Below are the code and all the weights of a small trained network. Each question names an input and a target symbol and asks about switching units off, where a switched-off unit gives its printed mean instead of its output.

import numpy as np


def w(rows, s, z=0):
    codes = np.array(rows[::2]) - 128.0
    scale = np.full(codes.shape[1], s)
    scale[-1] = z or s
    return codes * scale


def norm(h):
    return h / np.sqrt((h * h).mean(-1, keepdims=True) + 1e-5)


def f(y):
    return np.maximum(y, 0)


def softmax(a):
    e = np.exp(a - a.max(-1, keepdims=True))
    return e / e.sum(-1, keepdims=True)


def log_softmax(a):
    a = a - a.max(-1, keepdims=True)
    return a - np.log(np.exp(a).sum(-1, keepdims=True))


def net(x, mask):
    ids = ['βεζηλξπφ'.index(c) for c in x.split()]
    T = len(ids)
    res = E[ids] + P[:T]
    u = 0
    for l in range(2):
        q, k, v = (norm(res) @ M[l].T for M in (Q, K, V))
        z = softmax(np.where(np.tri(T) > 0, q @ k.T / 2**0.5, -1e9)) @ v
        res = res + np.where(mask[u], z, O[l][:, -1]) @ O[l][:, :-1]
        u += 1
        y = f(norm(res) @ A[l][:, :-1].T + A[l][:, -1])
        res = res + np.where(mask[u : u + 8], y, B[l][:, -1]) @ B[l][:, :-1]
        u += 8
    return log_softmax(norm(res)[-1] @ U[:, :-1].T + U[:, -1])


Q, K, V, O, A, B = {}, {}, {}, {}, {}, {}
E = w([
[171,166,220],'β',
[116,6,180],'ε',
[133,117,143],'ζ',
[233,133,162],'η',
[73,213,215],'λ',
[87,129,128],'ξ',
[213,189,115],'π',
[231,31,42],'φ',
],0.018)
P = w([
[249,71,186],'0',
[142,77,142],'1',
[212,53,173],'2',
[169,75,146],'3',
[169,87,143],'4',
[170,83,157],'5',
[64,105,91],'6',
[156,92,160],'7',
[132,124,152],'8',
[107,32,64],'9',
[224,193,251],'10',
[178,227,201],'11',
[228,179,238],'12',
],0.0033)
Q[0] = w([
[162,178,56],'L0H0',
[2,115,142],'L0H0',
],0.013)
K[0] = w([
[16,234,221],'L0H0',
[12,63,1],'L0H0',
],0.008)
V[0] = w([
[77,211,13],'L0H0',
[159,3,17],'L0H0',
],0.0049)
O[0] = w([
[159,116,112,3],'L0H0',
[163,65,3,119],'L0H0',
],0.014,0.0057)
A[0] = w([
[166,100,54,183],'L0N0',
[131,140,67,54],'L0N1',
[83,102,109,3],'L0N2',
[221,60,162,33],'L0N3',
[188,150,195,143],'L0N4',
[166,109,181,63],'L0N5',
[77,160,59,250],'L0N6',
[59,5,201,189],'L0N7',
],0.011,0.0032)
B[0] = w([
[124,153,250,158],'L0N0',
[234,171,153,132],'L0N1',
[98,130,143,134],'L0N2',
[106,158,89,175],'L0N3',
[111,136,168,228],'L0N4',
[104,101,103,175],'L0N5',
[142,136,192,152],'L0N6',
[114,155,135,254],'L0N7',
],0.011,0.0082)
Q[1] = w([
[135,181,255],'L1H0',
[75,101,155],'L1H0',
],0.017)
K[1] = w([
[137,3,189],'L1H0',
[51,121,163],'L1H0',
],0.012)
V[1] = w([
[146,124,148],'L1H0',
[176,246,76],'L1H0',
],0.013)
O[1] = w([
[219,155,175,160],'L1H0',
[80,252,139,1],'L1H0',
],0.017,0.007)
A[1] = w([
[158,143,196,197],'L1N0',
[97,189,122,166],'L1N1',
[206,137,120,126],'L1N2',
[139,110,147,167],'L1N3',
[245,147,140,252],'L1N4',
[148,203,75,109],'L1N5',
[121,100,44,193],'L1N6',
[71,143,88,215],'L1N7',
],0.012,0.0031)
B[1] = w([
[220,122,77,253],'L1N0',
[98,43,115,167],'L1N1',
[26,130,20,166],'L1N2',
[119,122,177,181],'L1N3',
[137,108,77,239],'L1N4',
[2,143,12,135],'L1N5',
[136,118,206,141],'L1N6',
[154,46,90,144],'L1N7',
],0.009,0.0082)
U = w([
[218,139,178,148],'β',
[122,187,54,219],'ε',
[224,87,7,116],'ζ',
[74,163,164,115],'η',
[176,164,24,88],'λ',
[138,85,86,61],'ξ',
[79,57,71,242],'π',
[142,74,122,3],'φ',
],0.013,0.0048)

Each question gives the input, a string of symbols that net reads in full, and the target symbol t.
The units are the heads (2 rows each of Q, K, V and O) and the neurons (one row each of A and B). Each row of codes is followed by its name. A weight is (code - 128) times the scale printed after its matrix; where a second scale follows, it is the last column's (O, A, B and U).
mask holds one flag per unit, layer by layer, with each layer's heads first. A switched-off unit (its flag False) gives its mean, the last column of its rows in O or B, instead of its output. The means were averaged over made-up inputs and are rounded, as every weight is.
A unit's drop is (log p(t) with every unit on - log p(t) with that unit switched off) / (log p(t) with every unit on - log p(t) with every unit switched off).
The circuit of an input: a set's keep is (log p(t) with only the set's units on - log p(t) with every unit switched off) / (log p(t) with every unit on - log p(t) with every unit switched off). Starting from the 12 units with the biggest drops (on a tie, the unit counted first), units are removed one at a time, each time the one whose removal leaves the highest keep (on an exact tie, the one counted first), for as long as the keep stays at least 0.8.
units of the circuit, in order: the units of the circuit, biggest drop first
unit that matters most: the unit with the biggest drop
top k neurons: the k neurons with the biggest drops, biggest first
top k neurons in layer l: the k neurons of layer l with the biggest drops, biggest first
drop of u: that unit's drop, to one decimal
input ζ β ζ ζ ζ ζ ζ, target β: top 3 neurons : (L0N6; L0N3; L0N7)
input ζ ζ ζ, target π: units of the circuit, in order : (L1H0; L0N7; L0H0; L0N3)
input λ λ ζ β φ ξ λ η β π, target β: units of the circuit, in order : (L0H0)
input ζ ζ ζ ξ ζ η, target λ: top 2 neurons : (L0N7; L0N3)
input λ ζ β ζ ζ λ ζ, target β: top 2 neurons : (L0N6; L0N7)
input ζ η η, target λ: top 2 neurons in layer 0 : (L0N3; L0N4)
input λ φ ξ λ φ φ ζ β π β, target ζ: units of the circuit, in order : (L0H0; L0N0; L1N4)
input ζ ζ ξ ζ η ζ λ ζ λ η ξ π, target ε: top 3 neurons in layer 0 : (L0N7; L0N3; L0N0)
input λ β ζ β ζ ζ η π ζ π, target β: top 2 neurons : (L0N4; L0N7)
input ξ ζ ζ λ ζ ζ β β ζ λ ξ, target β: top 2 neurons : (L0N7; L0N3)
input β λ λ β ξ, target β: top 2 neurons : (L0N6; L1N4)
input η β β β π ζ φ ξ, target ζ: top 2 neurons : (L0N0; L0N1)
input ζ π ζ, target π: top 3 neurons in layer 1 : (L1N7; L1N1; L1N0)
input ζ ζ π ε ξ ζ β λ, target π: unit that matters most : L1H0
input ζ ζ π, target ε: drop of L0H0 : 0.2
input π ζ π ζ β π ζ φ λ λ, target ζ: drop of L0H0 : 0.9
input ξ φ ζ λ, target ζ: drop of L0H0 : 0.8
